Below are the code and all the weights of a small trained network. Each question names an input and a class and asks about switching units off, where a switched-off unit gives its printed mean instead of its output.

import numpy as np


def w(rows, s, z=0):
    codes = np.array(rows[::2]) - 128.0
    scale = np.full(codes.shape[1], s)
    scale[-1] = z or s
    return codes * scale


def norm(h):
    return h / np.sqrt((h * h).mean(-1, keepdims=True) + 1e-5)


def f(y):
    return y / 2 * (1 + np.tanh(0.7978845608 * (y + 0.044715 * y**3)))


def log_softmax(a):
    a = a - a.max(-1, keepdims=True)
    return a - np.log(np.exp(a).sum(-1, keepdims=True))


def net(x, mask):
    res = np.array(x, float).reshape(1, 4) / 4 @ E
    u = 0
    for l in range(4):
        y = f(norm(res) @ A[l][:, :-1].T + A[l][:, -1])
        res = res + np.where(mask[u : u + 12], y, B[l][:, -1]) @ B[l][:, :-1]
        u += 12
    return log_softmax(norm(res)[-1] @ U[:, :-1].T + U[:, -1])


A, B = {}, {}
E = w([
[40,97,177,227],'x0',
[118,195,4,199],'x1',
[48,229,154,72],'x2',
[231,243,210,196],'x3',
],0.0044)
A[0] = w([
[131,122,122,138,32],'0.n1',
[119,68,131,151,112],'0.n2',
[227,8,109,183,3],'0.n3',
[94,87,92,128,92],'0.n4',
[162,133,108,82,35],'0.n5',
[13,84,191,93,37],'0.n6',
[196,103,163,69,78],'0.n7',
[1,75,201,251,18],'0.n8',
[72,84,93,146,81],'0.n9',
[61,143,113,141,99],'0.n10',
[151,112,140,137,38],'0.n11',
[154,204,77,137,75],'0.n12',
],0.0064,0.0066)
B[0] = w([
[97,191,66,36,1],'0.n1',
[191,110,94,154,152],'0.n2',
[167,26,95,159,129],'0.n3',
[87,81,127,116,130],'0.n4',
[68,225,103,3,24],'0.n5',
[142,148,148,102,176],'0.n6',
[115,153,99,149,103],'0.n7',
[37,77,173,213,241],'0.n8',
[103,94,114,132,145],'0.n9',
[97,104,82,177,138],'0.n10',
[72,183,41,47,7],'0.n11',
[112,49,147,138,135],'0.n12',
],0.0053,0.0013)
A[1] = w([
[143,106,209,107,64],'1.n1',
[88,82,114,117,16],'1.n2',
[75,119,164,163,15],'1.n3',
[171,154,69,75,91],'1.n4',
[86,82,121,96,56],'1.n5',
[87,87,90,73,92],'1.n6',
[189,124,78,19,46],'1.n7',
[50,192,143,82,166],'1.n8',
[206,165,129,21,79],'1.n9',
[87,76,96,63,37],'1.n10',
[137,168,10,175,129],'1.n11',
[167,49,210,39,2],'1.n12',
],0.013,0.0034)
B[1] = w([
[65,183,50,122,187],'1.n1',
[133,181,110,165,161],'1.n2',
[138,131,176,212,170],'1.n3',
[92,106,168,220,177],'1.n4',
[128,164,58,178,174],'1.n5',
[165,191,69,168,201],'1.n6',
[129,95,170,209,202],'1.n7',
[192,11,122,95,220],'1.n8',
[130,122,181,189,230],'1.n9',
[131,162,72,158,196],'1.n10',
[12,122,175,48,252],'1.n11',
[28,137,143,63,225],'1.n12',
],0.012,0.0044)
A[2] = w([
[158,220,152,137,222],'2.n1',
[174,143,117,50,98],'2.n2',
[161,131,153,84,119],'2.n3',
[93,38,159,212,237],'2.n4',
[218,96,109,187,71],'2.n5',
[192,204,193,116,233],'2.n6',
[140,56,173,116,30],'2.n7',
[137,110,41,130,173],'2.n8',
[145,2,113,53,197],'2.n9',
[132,135,99,132,3],'2.n10',
[85,175,63,63,36],'2.n11',
[139,172,62,50,242],'2.n12',
],0.0099,0.0023)
B[2] = w([
[99,109,72,133,143],'2.n1',
[152,102,166,151,119],'2.n2',
[136,93,108,120,122],'2.n3',
[183,155,148,93,255],'2.n4',
[69,125,130,90,149],'2.n5',
[117,116,2,161,151],'2.n6',
[140,100,94,126,142],'2.n7',
[172,150,140,125,150],'2.n8',
[124,76,97,91,159],'2.n9',
[150,147,129,167,117],'2.n10',
[156,160,156,138,146],'2.n11',
[132,96,161,182,141],'2.n12',
],0.011,0.009)
A[3] = w([
[196,197,130,16,1],'3.n1',
[67,34,198,201,174],'3.n2',
[222,50,111,86,68],'3.n3',
[118,190,50,167,77],'3.n4',
[58,213,182,1,190],'3.n5',
[146,204,75,13,115],'3.n6',
[101,58,202,88,44],'3.n7',
[252,29,69,4,45],'3.n8',
[96,87,102,143,219],'3.n9',
[160,171,173,122,160],'3.n10',
[76,171,68,18,48],'3.n11',
[137,156,52,38,104],'3.n12',
],0.0081,0.0026)
B[3] = w([
[137,199,191,124,105],'3.n1',
[172,220,211,130,254],'3.n2',
[166,111,162,82,168],'3.n3',
[154,10,104,161,196],'3.n4',
[41,9,87,51,247],'3.n5',
[173,227,189,207,132],'3.n6',
[119,195,41,210,194],'3.n7',
[253,104,136,43,217],'3.n8',
[163,139,156,67,187],'3.n9',
[145,245,57,72,143],'3.n10',
[145,171,217,135,163],'3.n11',
[161,74,186,172,146],'3.n12',
],0.0077,0.0043)
U = w([
[31,116,156,78,157],'0',
[157,126,23,188,167],'1',
[163,164,250,193,113],'2',
[222,82,132,45,167],'3',
[142,137,131,104,174],'4',
[149,182,67,74,16],'5',
[150,184,57,64,5],'6',
],0.019,0.013)

Each question gives the input, the list of numbers given to net, and the class t.
The units are the neurons (one row each of A and B). Each row of codes is followed by its name. A weight is (code - 128) times the scale printed after its matrix; where a second scale follows, it is the last column's (A, B and U).
mask holds one flag per neuron, layer by layer. A switched-off neuron (its flag False) gives its mean, the last column of its row in B, instead of its output. The means were averaged over made-up inputs and are rounded, as every weight is.
A unit's drop is (log p(t) with every unit on - log p(t) with that unit switched off) / (log p(t) with every unit on - log p(t) with every unit switched off).
The circuit of an input: a set's keep is (log p(t) with only the set's units on - log p(t) with every unit switched off) / (log p(t) with every unit on - log p(t) with every unit switched off). Starting from the 12 units with the biggest drops (on a tie, the unit counted first), units are removed one at a time, each time the one whose removal leaves the highest keep (on an exact tie, the one counted first), for as long as the keep stays at least 0.8.
units of the circuit, in order: the units of the circuit, biggest drop first
top k neurons: the k neurons with the biggest drops, biggest first
k most important neurons of layer l: the k neurons of layer l with the biggest drops, biggest first
drop of u: that unit's drop, to one decimal
input [-3,6,-1,6], class 0: most important neuron of layer 1	1.n11
input [7,-6,-8,7], class 3: units of the circuit, in order	2.n4; 1.n9
input [2,-6,0,7], class 1: top 2 neurons	1.n11; 2.n6
input [0,1,-6,-6], class 1: top 2 neurons	1.n8; 1.n6
input [-8,-7,1,2], class 2: top 2 neurons	1.n9; 1.n7
input [6,6,7,1], class 3: units of the circuit, in order	1.n8; 2.n4
input [-8,1,-5,-6], class 2: top 2 neurons	1.n7; 1.n4
input [7,-6,8,-2], class 3: top 2 neurons	1.n8; 1.n11
input [-8,-8,1,-4], class 0: 2 most important neurons of layer 1	1.n12; 1.n1
input [5,6,3,-7], class 1: top 4 neurons	1.n6; 1.n12; 1.n5; 0.n4
input [6,4,6,1], class 2: top 4 neurons	1.n3; 0.n8; 0.n10; 3.n5
input [6,-5,5,-5], class 2: units of the circuit, in order	1.n11; 3.n5
input [-6,4,-5,-3], class 2: top 2 neurons	1.n7; 1.n4
input [-3,-5,-3,-1], class 0: units of the circuit, in order	1.n12
input [1,5,-7,5], class 3: top 2 neurons	1.n1; 1.n12
input [8,-2,6,0], class 2: top 2 neurons	1.n3; 0.n8
input [6,5,-2,7], class 1: top 2 neurons	2.n6; 1.n12
input [-4,-3,8,-7], class 3: 2 most important neurons of layer 1	1.n8; 1.n1
input [5,-6,-4,4], class 0: top 2 neurons	1.n1; 1.n8
input [-8,-3,5,2], class 2: most important neuron of layer 1	1.n9
input [8,-6,-4,-4], class 2: top 2 neurons	0.n8; 1.n11
input [-7,4,7,-8], class 1: top 2 neurons	1.n6; 1.n10
input [-8,-5,4,1], class 2: 2 most important neurons of layer 1	1.n9; 1.n7
input [-6,-7,-7,3], class 0: 2 most important neurons of layer 1	1.n12; 1.n8
input [-7,-4,5,4], class 2: drop of 1.n9	2.4
input [6,5,8,-6], class 3: drop of 1.n8	1.0
input [0,2,5,3], class 3: drop of 1.n8	0.4
